Below are the code and all the weights of a small trained network. Each question names an input and a class and asks about switching units off, where a switched-off unit gives its printed mean instead of its output.

import numpy as np


def w(rows, s, z=0):
    codes = np.array(rows[::2]) - 128.0
    scale = np.full(codes.shape[1], s)
    scale[-1] = z or s
    return codes * scale


def f(y):
    return np.maximum(y, 0)


def log_softmax(a):
    a = a - a.max(-1, keepdims=True)
    return a - np.log(np.exp(a).sum(-1, keepdims=True))


def net(x, mask):
    res = np.array(x, float).reshape(1, 3) / 4 @ E
    y = f(res @ A[0][:, :-1].T + A[0][:, -1])
    res = res + np.where(mask, y, B[0][:, -1]) @ B[0][:, :-1]
    return log_softmax(res[-1] @ U[:, :-1].T + U[:, -1])


A, B = {}, {}
E = w([
[90,73,134,254],'x0',
[102,160,247,141],'x1',
[241,78,192,151],'x2',
],0.0081)
A[0] = w([
[95,159,192,132,95],'N1',
[176,104,144,110,103],'N2',
[168,121,135,137,117],'N3',
[106,87,121,207,97],'N4',
[103,126,122,128,110],'N5',
[142,141,107,138,194],'N6',
[60,141,111,118,123],'N7',
[87,112,124,105,130],'N8',
[141,92,64,163,112],'N9',
[154,135,58,126,136],'N10',
[115,133,165,110,109],'N11',
[135,153,169,119,110],'N12',
[145,93,94,121,163],'N13',
[103,111,166,111,192],'N14',
[168,117,50,142,105],'N15',
[131,111,80,116,167],'N16',
[63,138,237,153,71],'N17',
[216,130,170,145,128],'N18',
[226,90,151,148,109],'N19',
[69,105,115,169,109],'N20',
[81,138,102,116,95],'N21',
[144,157,146,5,123],'N22',
[98,147,182,115,188],'N23',
[99,106,129,216,111],'N24',
[153,174,133,54,91],'N25',
[154,136,80,134,120],'N26',
[118,125,118,207,142],'N27',
[127,160,121,74,102],'N28',
[145,139,111,87,113],'N29',
[119,125,113,125,254],'N30',
[136,129,92,139,129],'N31',
[133,86,95,130,125],'N32',
[49,200,140,132,112],'N33',
[145,105,74,122,82],'N34',
[25,161,79,114,109],'N35',
[66,144,109,82,110],'N36',
[222,109,147,147,96],'N37',
[100,112,132,182,124],'N38',
[131,107,132,160,104],'N39',
[133,100,43,138,85],'N40',
],0.011,0.0076)
B[0] = w([
[169,118,190,141,161],'N1',
[122,78,126,121,164],'N2',
[106,103,124,129,157],'N3',
[192,128,96,64,191],'N4',
[127,108,127,118,140],'N5',
[106,163,89,188,196],'N6',
[99,80,122,132,185],'N7',
[111,107,127,133,158],'N8',
[179,137,171,134,183],'N9',
[145,139,168,164,194],'N10',
[157,126,157,130,144],'N11',
[166,106,152,133,151],'N12',
[132,150,146,168,187],'N13',
[115,173,104,207,187],'N14',
[158,117,195,147,185],'N15',
[124,145,145,174,197],'N16',
[199,119,223,132,184],'N17',
[90,70,111,152,208],'N18',
[70,59,120,129,213],'N19',
[171,105,98,86,177],'N20',
[110,83,144,114,164],'N21',
[237,140,78,90,232],'N22',
[142,152,144,224,197],'N23',
[194,128,85,70,199],'N24',
[203,126,109,72,188],'N25',
[146,128,162,145,165],'N26',
[172,144,80,103,196],'N27',
[166,120,107,89,171],'N28',
[169,129,117,100,165],'N29',
[86,188,34,253,254],'N30',
[142,129,146,145,158],'N31',
[147,134,155,140,163],'N32',
[96,60,155,126,192],'N33',
[161,113,185,115,157],'N34',
[75,44,130,124,226],'N35',
[109,73,127,124,188],'N36',
[81,58,129,120,196],'N37',
[169,131,93,98,178],'N38',
[147,115,120,91,150],'N39',
[166,109,195,129,182],'N40',
],0.03,0.0078)
U = w([
[56,22,102,103,98],'0',
[189,155,56,38,115],'1',
[156,162,253,149,88],'2',
[64,217,67,161,253],'3',
[101,164,161,56,92],'4',
],0.008,0.0041)

Each question gives the input, the list of numbers given to net, and the class t.
The units are the neurons (one row each of A and B). Each row of codes is followed by its name. A weight is (code - 128) times the scale printed after its matrix; where a second scale follows, it is the last column's (A, B and U).
mask holds one flag per neuron, in row order. A switched-off neuron (its flag False) gives its mean, the last column of its row in B, instead of its output. The means were averaged over made-up inputs and are rounded, as every weight is.
A unit's drop is (log p(t) with every unit on - log p(t) with that unit switched off) / (log p(t) with every unit on - log p(t) with every unit switched off).
The circuit of an input: a set's keep is (log p(t) with only the set's units on - log p(t) with every unit switched off) / (log p(t) with every unit on - log p(t) with every unit switched off). Starting from the 12 units with the biggest drops (on a tie, the unit counted first), units are removed one at a time, each time the one whose removal leaves the highest keep (on an exact tie, the one counted first), for as long as the keep stays at least 0.8.
circuit, biggest first: the units of the circuit, biggest drop first
k most important neurons: the k neurons with the biggest drops, biggest first
drop when u is switched off: that unit's drop, to one decimal
input [8,-7,3], class 1: circuit, biggest first : N4
input [-2,3,3], class 3: 2 most important neurons : N35, N33
input [8,-8,-1], class 1: 2 most important neurons : N4, N24
input [-2,-7,-6], class 2: 2 most important neurons : N40, N10
input [-6,-2,7], class 0: 3 most important neurons : N19, N37, N18
input [-6,-5,6], class 0: 4 most important neurons : N19, N37, N18, N24
input [8,-7,4], class 1: 3 most important neurons : N4, N24, N27
input [3,5,6], class 0: 2 most important neurons : N19, N18
input [-7,-4,7], class 0: 2 most important neurons : N19, N37
input [-7,3,7], class 0: 3 most important neurons : N18, N19, N37
input [8,8,3], class 1: 2 most important neurons : N24, N4
input [-4,1,-1], class 1: 2 most important neurons : N22, N25
input [3,-4,0], class 2: drop when N15 is switched off : 0.1
input [5,7,-3], class 2: circuit, biggest first : N17
input [1,2,3], class 3: drop when N7 is switched off : 0.1
input [3,4,2], class 2: drop when N1 is switched off : 0.2
